Below are the code and all the weights of a small trained network. Each question names an input and a class and asks about switching units off, where a switched-off unit gives its printed mean instead of its output.

import numpy as np


def w(rows, s, z=0):
    codes = np.array(rows[::2]) - 128.0
    scale = np.full(codes.shape[1], s)
    scale[-1] = z or s
    return codes * scale


def norm(h):
    return h / np.sqrt((h * h).mean(-1, keepdims=True) + 1e-5)


def f(y):
    return y / 2 * (1 + np.tanh(0.7978845608 * (y + 0.044715 * y**3)))


def log_softmax(a):
    a = a - a.max(-1, keepdims=True)
    return a - np.log(np.exp(a).sum(-1, keepdims=True))


def net(x, mask):
    res = np.array(x, float).reshape(1, 5) / 4 @ E
    u = 0
    for l in range(4):
        y = f(norm(res) @ A[l][:, :-1].T + A[l][:, -1])
        res = res + np.where(mask[u : u + 3], y, B[l][:, -1]) @ B[l][:, :-1]
        u += 3
    return log_softmax(norm(res)[-1] @ U[:, :-1].T + U[:, -1])


A, B = {}, {}
E = w([
[130,135,124,46],'x0',
[234,72,122,175],'x1',
[84,2,120,123],'x2',
[178,123,173,162],'x3',
[205,132,50,175],'x4',
],0.0023)
A[0] = w([
[109,91,254,200,53],'L0N1',
[24,218,160,163,3],'L0N2',
[184,104,95,121,190],'L0N3',
],0.0058,0.0022)
B[0] = w([
[229,78,158,62,172],'L0N1',
[81,200,2,94,224],'L0N2',
[67,181,159,121,249],'L0N3',
],0.0056,0.0013)
A[1] = w([
[125,174,95,158,255],'L1N1',
[218,14,140,216,39],'L1N2',
[105,251,219,67,42],'L1N3',
],0.0031,0.00026)
B[1] = w([
[161,118,185,79,189],'L1N1',
[6,243,137,115,254],'L1N2',
[238,213,2,10,223],'L1N3',
],0.0023,0.00088)
A[2] = w([
[214,94,106,254,53],'L2N1',
[166,180,105,55,93],'L2N2',
[144,128,136,124,5],'L2N3',
],0.0043,0.0019)
B[2] = w([
[50,253,226,168,222],'L2N1',
[207,136,101,126,243],'L2N2',
[164,227,129,137,2],'L2N3',
],0.0037,0.00077)
A[3] = w([
[159,199,139,255,23],'L3N1',
[145,136,100,110,5],'L3N2',
[235,132,98,96,109],'L3N3',
],0.0057,0.0015)
B[3] = w([
[3,147,233,230,248],'L3N1',
[200,188,136,194,99],'L3N2',
[201,81,109,229,191],'L3N3',
],0.0037,0.0016)
U = w([
[72,222,47,70,148],'0',
[223,170,113,160,122],'1',
[35,5,120,96,174],'2',
[210,59,219,116,127],'3',
[126,110,74,138,67],'4',
[71,176,203,223,188],'5',
[172,116,121,100,2],'6',
[143,107,98,116,136],'7',
],0.012,0.0056)

Each question gives the input, the list of numbers given to net, and the class t.
The units are the neurons (one row each of A and B). Each row of codes is followed by its name. A weight is (code - 128) times the scale printed after its matrix; where a second scale follows, it is the last column's (A, B and U).
mask holds one flag per neuron, layer by layer. A switched-off neuron (its flag False) gives its mean, the last column of its row in B, instead of its output. The means were averaged over made-up inputs and are rounded, as every weight is.
A unit's drop is (log p(t) with every unit on - log p(t) with that unit switched off) / (log p(t) with every unit on - log p(t) with every unit switched off).
The circuit of an input: a set's keep is (log p(t) with only the set's units on - log p(t) with every unit switched off) / (log p(t) with every unit on - log p(t) with every unit switched off). Starting from all 12 units, units are removed one at a time, each time the one whose removal leaves the highest keep (on an exact tie, the one counted first), for as long as the keep stays at least 0.8.
units of the circuit, in order: the units of the circuit, biggest drop first
k most important neurons: the k neurons with the biggest drops, biggest first
top k neurons in layer l: the k neurons of layer l with the biggest drops, biggest first
drop when u is switched off: that unit's drop, to one decimal
input [-1,5,2,6,1], class 5: units of the circuit, in order : (L2N1)
input [5,8,-6,8,8], class 5: units of the circuit, in order : (L3N1; L2N1; L0N1)
input [4,4,-5,4,4], class 5: 3 most important neurons : (L3N1; L0N2; L0N1)
input [7,5,-6,-8,2], class 1: 2 most important neurons : (L3N3; L0N2)
input [6,-6,2,-1,6], class 7: 2 most important neurons : (L2N1; L1N2)
input [-1,5,-8,7,-8], class 3: 2 most important neurons : (L0N1; L0N2)
input [6,6,-5,-2,-7], class 1: units of the circuit, in order : (L1N3; L3N3; L2N2)
input [4,1,-2,-5,6], class 1: 2 most important neurons : (L0N2; L3N3)
input [5,-6,0,6,6], class 7: 2 most important neurons : (L2N1; L3N1)
input [8,-1,-3,-5,1], class 1: top 2 neurons in layer 1 : (L1N2; L1N3)
input [-1,5,-3,-8,-8], class 4: 3 most important neurons : (L0N3; L2N1; L1N2)
input [-7,8,-4,3,5], class 5: drop when L3N1 is switched off : 0.1
input [-7,6,-2,0,-4], class 3: drop when L0N1 is switched off : 1.8
input [4,7,-4,-7,-2], class 1: units of the circuit, in order : (L3N3)
input [7,3,-1,-8,3], class 1: drop when L0N2 is switched off : 0.2
input [4,7,6,-1,7], class 5: drop when L2N1 is switched off : 0.7
